Below is a small trained network, with its code and all its weights. Each question gives an input and a class and asks what happens when units are switched off, that is, made to give their printed mean instead of their output.

import numpy as np


def w(rows, s, z=0):
    codes = np.array(rows[::2]) - 128.0
    scale = np.full(codes.shape[1], s)
    scale[-1] = z or s
    return codes * scale


def norm(h):
    return h / np.sqrt((h * h).mean(-1, keepdims=True) + 1e-5)


def f(y):
    return np.maximum(y, 0)


def log_softmax(a):
    a = a - a.max(-1, keepdims=True)
    return a - np.log(np.exp(a).sum(-1, keepdims=True))


def net(x, mask):
    res = np.array(x, float).reshape(1, 5) / 4 @ E
    u = 0
    for l in range(2):
        y = f(norm(res) @ A[l][:, :-1].T + A[l][:, -1])
        res = res + np.where(mask[u : u + 11], y, B[l][:, -1]) @ B[l][:, :-1]
        u += 11
    return log_softmax(norm(res)[-1] @ U[:, :-1].T + U[:, -1])


A, B = {}, {}
E = w([
[124,150,45,65,108,130],'x0',
[181,192,203,72,63,182],'x1',
[156,96,120,117,108,128],'x2',
[162,151,105,140,254,202],'x3',
[151,146,184,58,177,45],'x4',
],0.0081)
A[0] = w([
[87,130,217,195,182,123,38],'L0N1',
[190,171,138,17,148,61,147],'L0N2',
[108,112,71,156,170,88,126],'L0N3',
[115,98,170,183,150,86,124],'L0N4',
[117,2,75,163,191,37,4],'L0N5',
[174,167,110,211,164,148,107],'L0N6',
[171,109,180,77,209,21,105],'L0N7',
[80,138,145,61,182,94,78],'L0N8',
[225,145,96,98,195,122,61],'L0N9',
[142,81,115,145,146,184,70],'L0N10',
[231,130,99,147,190,157,83],'L0N11',
],0.0092,0.0029)
B[0] = w([
[226,26,106,117,69,146,183],'L0N1',
[133,95,76,173,142,170,253],'L0N2',
[201,251,126,79,107,140,198],'L0N3',
[183,88,125,146,132,102,187],'L0N4',
[205,187,50,176,154,87,242],'L0N5',
[98,118,97,72,151,85,183],'L0N6',
[46,115,76,231,36,228,254],'L0N7',
[94,114,116,130,76,238,181],'L0N8',
[72,122,193,80,98,61,192],'L0N9',
[72,50,198,188,101,109,163],'L0N10',
[45,110,199,51,145,2,196],'L0N11',
],0.0066,0.0061)
A[1] = w([
[99,122,153,104,213,125,5],'L1N1',
[149,173,76,55,121,103,116],'L1N2',
[253,50,132,174,117,109,102],'L1N3',
[212,170,188,61,106,199,96],'L1N4',
[96,92,102,168,127,202,60],'L1N5',
[101,67,97,157,51,33,86],'L1N6',
[119,133,163,97,50,95,152],'L1N7',
[72,103,140,127,218,165,52],'L1N8',
[157,111,180,157,108,99,42],'L1N9',
[75,76,52,80,99,149,213],'L1N10',
[184,86,170,138,128,130,93],'L1N11',
],0.011,0.003)
B[1] = w([
[110,179,200,103,103,83,156],'L1N1',
[212,86,124,2,128,161,186],'L1N2',
[89,138,99,45,107,207,225],'L1N3',
[131,207,9,201,225,113,207],'L1N4',
[69,183,177,183,104,152,199],'L1N5',
[117,199,179,90,190,88,254],'L1N6',
[114,120,128,133,213,81,214],'L1N7',
[96,170,182,135,82,92,168],'L1N8',
[146,31,121,106,160,183,161],'L1N9',
[93,73,211,171,118,202,253],'L1N10',
[125,124,72,62,92,150,164],'L1N11',
],0.0095,0.0072)
U = w([
[183,244,37,181,216,59,176],'0',
[60,178,142,76,167,142,218],'1',
[34,159,164,175,102,160,102],'2',
[64,190,229,67,168,2,55],'3',
[141,50,119,40,121,202,92],'4',
[226,95,190,131,84,76,3],'5',
],0.0092,0.005)

Each question gives the input, the list of numbers given to net, and the class t.
The units are the neurons (one row each of A and B). Each row of codes is followed by its name. A weight is (code - 128) times the scale printed after its matrix; where a second scale follows, it is the last column's (A, B and U).
mask holds one flag per neuron, layer by layer. A switched-off neuron (its flag False) gives its mean, the last column of its row in B, instead of its output. The means were averaged over made-up inputs and are rounded, as every weight is.
A unit's drop is (log p(t) with every unit on - log p(t) with that unit switched off) / (log p(t) with every unit on - log p(t) with every unit switched off).
The circuit of an input: a set's keep is (log p(t) with only the set's units on - log p(t) with every unit switched off) / (log p(t) with every unit on - log p(t) with every unit switched off). Starting from the 12 units with the biggest drops (on a tie, the unit counted first), units are removed one at a time, each time the one whose removal leaves the highest keep (on an exact tie, the one counted first), for as long as the keep stays at least 0.8.
units of the circuit, in order: the units of the circuit, biggest drop first
most important unit: the unit with the biggest drop
top k neurons: the k neurons with the biggest drops, biggest first
k most important neurons of layer l: the k neurons of layer l with the biggest drops, biggest first
input [-5,-3,1,-4,6], class 2: units of the circuit, in order -> L0N7
input [-1,5,4,1,-5], class 0: units of the circuit, in order -> L1N4; L0N7
input [-8,0,3,3,7], class 4: units of the circuit, in order -> L0N1; L1N11
input [-4,-6,-2,2,-5], class 0: top 2 neurons -> L0N5; L1N10
input [-7,-4,-3,0,0], class 4: units of the circuit, in order -> L0N1; L1N3
input [-7,6,-1,7,-3], class 3: units of the circuit, in order -> L0N11; L0N7
input [1,5,0,-8,-6], class 3: 4 most important neurons of layer 1 -> L1N7; L1N6; L1N3; L1N5
input [-6,4,-7,-1,8], class 2: top 2 neurons -> L0N7; L1N5
input [-7,4,-3,-5,5], class 4: units of the circuit, in order -> L1N9; L0N1; L1N11
input [-7,7,7,-7,4], class 0: units of the circuit, in order -> L1N4; L1N10
input [7,-2,1,6,4], class 4: 2 most important neurons of layer 0 -> L0N3; L0N8
input [-4,-6,-1,-8,-7], class 3: units of the circuit, in order -> L1N6; L0N7
input [-7,-6,6,-3,-3], class 4: units of the circuit, in order -> L1N3; L0N1; L0N7
input [-3,-6,2,7,3], class 3: most important unit -> L0N11
input [-6,3,-1,-3,-4], class 4: top 2 neurons -> L0N7; L1N9
input [7,-4,-6,-3,6], class 4: top 4 neurons -> L0N3; L1N2; L1N4; L0N10
input [6,8,-2,8,-3], class 0: top 3 neurons -> L1N4; L0N7; L1N3
input [7,-4,-6,2,7], class 2: top 3 neurons -> L0N7; L0N8; L0N2
input [1,-7,5,8,-7], class 3: 4 most important neurons of layer 1 -> L1N8; L1N4; L1N1; L1N3
input [-1,7,5,8,-3], class 3: most important unit -> L0N11
input [7,3,2,8,-5], class 3: top 2 neurons -> L0N11; L0N7
input [3,0,1,-6,-2], class 3: top 2 neurons -> L0N7; L1N6
input [-1,4,-5,-3,8], class 2: units of the circuit, in order -> L0N7; L0N2
input [-7,2,0,3,-5], class 4: units of the circuit, in order -> L0N1; L0N7; L1N11
input [3,6,5,5,-5], class 0: top 3 neurons -> L1N4; L0N7; L0N2
